Below are the code and all the weights of a small trained network. Each question names an input and a class and asks about switching units off, where a switched-off unit gives its printed mean instead of its output.

import numpy as np


def w(rows, s, z=0):
    codes = np.array(rows[::2]) - 128.0
    scale = np.full(codes.shape[1], s)
    scale[-1] = z or s
    return codes * scale


def f(y):
    return np.maximum(y, 0)


def log_softmax(a):
    a = a - a.max(-1, keepdims=True)
    return a - np.log(np.exp(a).sum(-1, keepdims=True))


def net(x, mask):
    res = np.array(x, float).reshape(1, 5) / 4 @ E
    y = f(res @ A[0][:, :-1].T + A[0][:, -1])
    res = res + np.where(mask, y, B[0][:, -1]) @ B[0][:, :-1]
    return log_softmax(res[-1] @ U[:, :-1].T + U[:, -1])


A, B = {}, {}
E = w([
[254,66,114,114,71,14,136,103,156,115],'x0',
[102,122,90,160,246,161,117,57,156,82],'x1',
[173,187,215,57,197,151,225,133,98,83],'x2',
[144,55,163,107,97,194,65,151,39,34],'x3',
[208,90,204,198,62,196,173,31,202,121],'x4',
],0.0073)
A[0] = w([
[87,164,155,148,186,212,178,81,153,149,221],'n0',
[70,109,94,186,52,109,51,139,133,170,232],'n1',
[255,82,177,83,115,123,189,103,144,117,222],'n2',
[12,154,120,31,198,133,80,216,68,101,252],'n3',
[145,78,117,174,7,90,95,127,128,147,217],'n4',
[190,90,183,167,160,215,79,54,87,66,220],'n5',
[169,137,144,64,128,39,189,175,161,157,236],'n6',
],0.0062,0.0023)
B[0] = w([
[7,124,211,225,217,196,232,77,227,120,203],'n0',
[83,30,102,128,104,165,33,140,184,234,207],'n1',
[232,173,153,185,30,29,239,145,115,5,208],'n2',
[55,206,69,162,186,209,38,200,9,142,254],'n3',
[185,66,99,5,3,123,74,194,196,230,212],'n4',
[194,74,149,111,117,210,104,77,189,23,202],'n5',
[114,244,143,148,83,57,148,81,46,210,202],'n6',
],0.0056,0.0099)
U = w([
[196,77,147,118,117,161,144,64,164,9,51],'0',
[146,23,112,82,30,133,72,151,187,210,240],'1',
[106,198,111,79,173,27,136,123,77,203,3],'2',
[83,139,57,132,168,205,40,214,16,118,134],'3',
[90,121,48,173,232,61,155,56,207,178,209],'4',
[204,172,173,136,51,6,208,160,95,95,126],'5',
[71,134,255,144,204,236,204,99,159,113,99],'6',
],0.0068,0.0015)

Each question gives the input, the list of numbers given to net, and the class t.
The units are the neurons (one row each of A and B). Each row of codes is followed by its name. A weight is (code - 128) times the scale printed after its matrix; where a second scale follows, it is the last column's (A, B and U).
mask holds one flag per neuron, in row order. A switched-off neuron (its flag False) gives its mean, the last column of its row in B, instead of its output. The means were averaged over made-up inputs and are rounded, as every weight is.
A unit's drop is (log p(t) with every unit on - log p(t) with that unit switched off) / (log p(t) with every unit on - log p(t) with every unit switched off).
The circuit of an input: a set's keep is (log p(t) with only the set's units on - log p(t) with every unit switched off) / (log p(t) with every unit on - log p(t) with every unit switched off). Starting from all 7 units, units are removed one at a time, each time the one whose removal leaves the highest keep (on an exact tie, the one counted first), for as long as the keep stays at least 0.8.
units of the circuit, in order: the units of the circuit, biggest drop first
top k neurons: the k neurons with the biggest drops, biggest first
drop when u is switched off: that unit's drop, to one decimal
input [7,0,0,4,3], class 5: top 3 neurons => [n2 n1 n0]
input [3,-4,1,3,2], class 5: top 2 neurons => [n2 n1]
input [6,0,-1,2,-2], class 5: units of the circuit, in order => [n2 n1 n3]
input [-5,5,-1,-8,2], class 6: units of the circuit, in order => [n0]
input [7,0,7,2,8], class 5: top 2 neurons => [n2 n6]
input [-2,-6,4,0,8], class 5: top 3 neurons => [n2 n1 n3]
input [3,2,2,6,-1], class 0: top 3 neurons => [n5 n6 n3]
input [-6,4,1,-7,-3], class 6: drop when n0 is switched off => 1.5
input [6,4,-5,-3,-5], class 1: drop when n5 is switched off => -0.1
input [-5,-2,-7,7,1], class 1: drop when n4 is switched off => 0.3
